Below are the code and all the weights of a small trained network. Each question names an input and a target symbol and asks about switching units off, where a switched-off unit gives its printed mean instead of its output.

import numpy as np


def w(rows, s, z=0):
    codes = np.array(rows[::2]) - 128.0
    scale = np.full(codes.shape[1], s)
    scale[-1] = z or s
    return codes * scale


def norm(h):
    return h / np.sqrt((h * h).mean(-1, keepdims=True) + 1e-5)


def f(y):
    return np.maximum(y, 0)


def softmax(a):
    e = np.exp(a - a.max(-1, keepdims=True))
    return e / e.sum(-1, keepdims=True)


def log_softmax(a):
    a = a - a.max(-1, keepdims=True)
    return a - np.log(np.exp(a).sum(-1, keepdims=True))


def net(x, mask):
    ids = ['ΔΘΠΦαγεζλξσψ'.index(c) for c in x.split()]
    T = len(ids)
    res = E[ids] + P[:T]
    u = 0
    for l in range(2):
        q, k, v = (norm(res) @ M[l].T for M in (Q, K, V))
        z = softmax(np.where(np.tri(T) > 0, q @ k.T / 2**0.5, -1e9)) @ v
        res = res + np.where(mask[u], z, O[l][:, -1]) @ O[l][:, :-1]
        u += 1
        y = f(norm(res) @ A[l][:, :-1].T + A[l][:, -1])
        res = res + np.where(mask[u : u + 8], y, B[l][:, -1]) @ B[l][:, :-1]
        u += 8
    return log_softmax(norm(res)[-1] @ U[:, :-1].T + U[:, -1])


Q, K, V, O, A, B = {}, {}, {}, {}, {}, {}
E = w([
[82,141,112,107,170,125,117,206,168],'Δ',
[205,94,252,193,125,188,161,135,11],'Θ',
[101,135,81,65,174,113,108,208,169],'Π',
[83,133,103,82,166,137,108,199,152],'Φ',
[118,164,87,116,178,104,137,210,156],'α',
[121,138,80,122,156,147,134,165,209],'γ',
[124,93,71,117,180,54,139,183,185],'ε',
[16,124,153,101,118,79,118,85,163],'ζ',
[190,76,121,18,98,74,105,97,150],'λ',
[114,224,148,103,112,104,139,93,159],'ξ',
[106,92,148,145,87,191,168,74,167],'σ',
[143,122,80,165,104,149,190,81,100],'ψ',
],0.0034)
P = w([
[110,118,115,115,254,188,151,77,148],'0',
[122,130,137,72,173,131,183,130,154],'1',
[113,134,152,68,127,108,197,149,150],'2',
[121,131,131,86,93,100,159,172,169],'3',
[113,120,111,99,67,89,121,197,163],'4',
[116,126,101,125,63,103,97,193,165],'5',
[133,116,91,146,54,122,62,189,159],'6',
],0.0038)
Q[0] = w([
[143,128,94,181,130,136,1,122,113],'0.h1',
[175,101,228,158,225,164,159,99,46],'0.h1',
],0.0094)
K[0] = w([
[103,115,75,125,88,83,22,211,171],'0.h1',
[143,123,136,138,254,137,90,123,111],'0.h1',
],0.0089)
V[0] = w([
[89,70,212,85,92,141,56,74,184],'0.h1',
[115,253,175,81,154,99,80,122,111],'0.h1',
],0.0043)
O[0] = w([
[136,55,221,120,135,168,154,125,202,145],'0.h1',
[162,178,169,112,142,112,2,109,158,251],'0.h1',
],0.0051,0.0022)
A[0] = w([
[176,165,234,152,154,199,137,70,116,104],'0.n1',
[115,148,99,190,39,131,165,77,61,72],'0.n2',
[116,149,163,91,3,82,154,59,137,144],'0.n3',
[207,127,222,142,44,129,134,181,81,50],'0.n4',
[102,163,134,88,122,129,134,252,97,39],'0.n5',
[175,133,160,137,109,127,203,195,55,1],'0.n6',
[193,108,197,127,95,116,109,123,106,54],'0.n7',
[79,44,115,167,145,174,212,132,61,179],'0.n8',
],0.0036,0.0033)
B[0] = w([
[50,84,28,197,71,152,155,207,157,188],'0.n1',
[144,161,123,21,47,188,128,89,183,155],'0.n2',
[199,132,35,166,121,196,133,213,139,253],'0.n3',
[60,87,174,179,253,45,165,93,78,158],'0.n4',
[147,101,4,166,166,215,126,82,126,197],'0.n5',
[177,17,94,102,183,37,18,23,184,143],'0.n6',
[61,186,123,183,138,120,152,189,80,147],'0.n7',
[143,240,145,69,41,70,49,127,174,227],'0.n8',
],0.0031,0.0019)
Q[1] = w([
[86,134,2,142,99,215,93,146,200],'1.h1',
[128,115,159,181,233,149,151,85,45],'1.h1',
],0.0075)
K[1] = w([
[157,54,145,195,43,48,81,222,68],'1.h1',
[84,130,22,40,231,123,131,98,253],'1.h1',
],0.0048)
V[1] = w([
[158,169,131,149,83,253,122,116,117],'1.h1',
[59,160,168,189,181,144,137,145,109],'1.h1',
],0.0059)
O[1] = w([
[104,178,121,2,178,31,193,227,140,7],'1.h1',
[146,87,98,156,13,116,70,251,153,16],'1.h1',
],0.0047,0.0014)
A[1] = w([
[98,96,231,154,232,173,182,52,82,31],'1.n1',
[134,88,147,206,41,128,96,224,48,93],'1.n2',
[78,114,187,56,116,86,242,166,131,51],'1.n3',
[167,131,119,124,132,159,36,191,108,81],'1.n4',
[137,155,161,85,91,1,160,189,42,69],'1.n5',
[145,253,249,85,196,38,10,66,141,3],'1.n6',
[183,128,112,218,67,191,103,54,58,79],'1.n7',
[53,202,84,99,153,18,205,72,7,54],'1.n8',
],0.0052,0.0042)
B[1] = w([
[254,119,85,58,50,82,109,145,139,148],'1.n1',
[177,183,102,172,67,198,146,129,157,161],'1.n2',
[175,110,167,225,170,109,175,138,54,159],'1.n3',
[137,128,184,112,112,109,164,98,69,175],'1.n4',
[57,49,139,64,126,130,39,137,178,146],'1.n5',
[120,237,187,184,191,36,12,98,180,255],'1.n6',
[73,46,100,134,86,24,120,98,110,170],'1.n7',
[63,186,206,101,3,151,164,65,131,163],'1.n8',
],0.0067,0.0058)
U = w([
[156,171,67,160,129,147,107,131,33,125],'Δ',
[65,103,133,48,107,50,133,244,122,73],'Θ',
[172,106,171,207,175,112,220,145,96,253],'Π',
[123,104,132,131,169,201,92,100,64,149],'Φ',
[60,201,152,84,55,131,202,60,102,111],'α',
[77,32,212,134,121,187,120,100,243,18],'γ',
[51,39,62,151,149,38,122,42,95,84],'ε',
[110,183,10,154,169,191,162,153,194,157],'ζ',
[253,104,108,52,91,106,138,97,150,99],'λ',
[176,187,154,147,80,228,109,226,110,105],'ξ',
[97,79,171,85,156,173,98,120,58,216],'σ',
[133,200,179,155,163,51,55,88,166,167],'ψ',
],0.0061,0.0018)

Each question gives the input, a string of symbols that net reads in full, and the target symbol t.
The units are the heads (2 rows each of Q, K, V and O) and the neurons (one row each of A and B). Each row of codes is followed by its name. A weight is (code - 128) times the scale printed after its matrix; where a second scale follows, it is the last column's (O, A, B and U).
mask holds one flag per unit, layer by layer, with each layer's heads first. A switched-off unit (its flag False) gives its mean, the last column of its rows in O or B, instead of its output. The means were averaged over made-up inputs and are rounded, as every weight is.
A unit's drop is (log p(t) with every unit on - log p(t) with that unit switched off) / (log p(t) with every unit on - log p(t) with every unit switched off).
The circuit of an input: a set's keep is (log p(t) with only the set's units on - log p(t) with every unit switched off) / (log p(t) with every unit on - log p(t) with every unit switched off). Starting from the 12 units with the biggest drops (on a tie, the unit counted first), units are removed one at a time, each time the one whose removal leaves the highest keep (on an exact tie, the one counted first), for as long as the keep stays at least 0.8.
units of the circuit, in order: the units of the circuit, biggest drop first
top k neurons: the k neurons with the biggest drops, biggest first
k most important neurons of layer l: the k neurons of layer l with the biggest drops, biggest first
input ζ ε γ, target γ: units of the circuit, in order	(1.h1, 1.n6)
input ε λ α γ λ ζ λ, target λ: most important neuron of layer 0	(0.n3)
input γ ψ ε ψ Θ, target γ: units of the circuit, in order	(1.n5, 1.h1, 1.n6, 0.n3)
input ξ γ Π Φ, target ζ: units of the circuit, in order	(0.n5, 1.n6, 1.n8)
input ξ Θ γ ξ Φ, target ξ: 2 most important neurons of layer 1	(1.n2, 1.n6)
input ξ ψ α Δ, target α: units of the circuit, in order	(0.h1, 1.n8)
input Φ λ ε λ ε, target λ: 2 most important neurons of layer 1	(1.n1, 1.n6)
input σ λ Π ζ, target λ: 2 most important neurons of layer 1	(1.n1, 1.n6)
input ξ ξ Θ Π γ ξ ξ, target ξ: units of the circuit, in order	(1.h1, 1.n2, 0.n4)
input ξ ξ ζ λ ζ, target λ: top 4 neurons	(1.n1, 1.n6, 0.n8, 0.n3)
input ε ξ ξ ξ ψ α, target α: units of the circuit, in order	(1.n8, 0.h1, 1.h1)
input ξ ε λ ε Π, target λ: units of the circuit, in order	(1.n1, 1.h1, 1.n6, 0.h1)
input Φ Π ε, target ε: units of the circuit, in order	(1.h1, 1.n7, 1.n6)
input ξ γ Θ Π Δ, target ξ: units of the circuit, in order	(1.h1, 0.n4, 1.n2)
input σ Π Φ, target Π: top 2 neurons	(1.n3, 1.n6)
input ε ξ γ σ, target Π: units of the circuit, in order	(1.n3, 1.h1, 0.h1)
input ε ξ Θ σ ζ, target ε: most important neuron of layer 0	(0.n6)
input α λ Π α ψ Φ Φ, target α: 2 most important neurons of layer 1	(1.n8, 1.n6)
input ξ ε ζ ε σ ξ, target Π: units of the circuit, in order	(0.h1, 1.n3, 1.h1)
input ζ Δ λ σ, target Π: units of the circuit, in order	(1.n3, 0.h1)
input γ λ Π γ σ ψ α, target α: top 2 neurons	(1.n8, 0.n8)
input ξ Δ γ α, target ζ: 2 most important neurons of layer 1	(1.n6, 1.n7)
input Π γ λ ψ Π Φ, target α: most important neuron of layer 1	(1.n8)
input Θ γ ζ ξ γ ξ, target Θ: 3 most important neurons of layer 0	(0.n8, 0.n1, 0.n3)
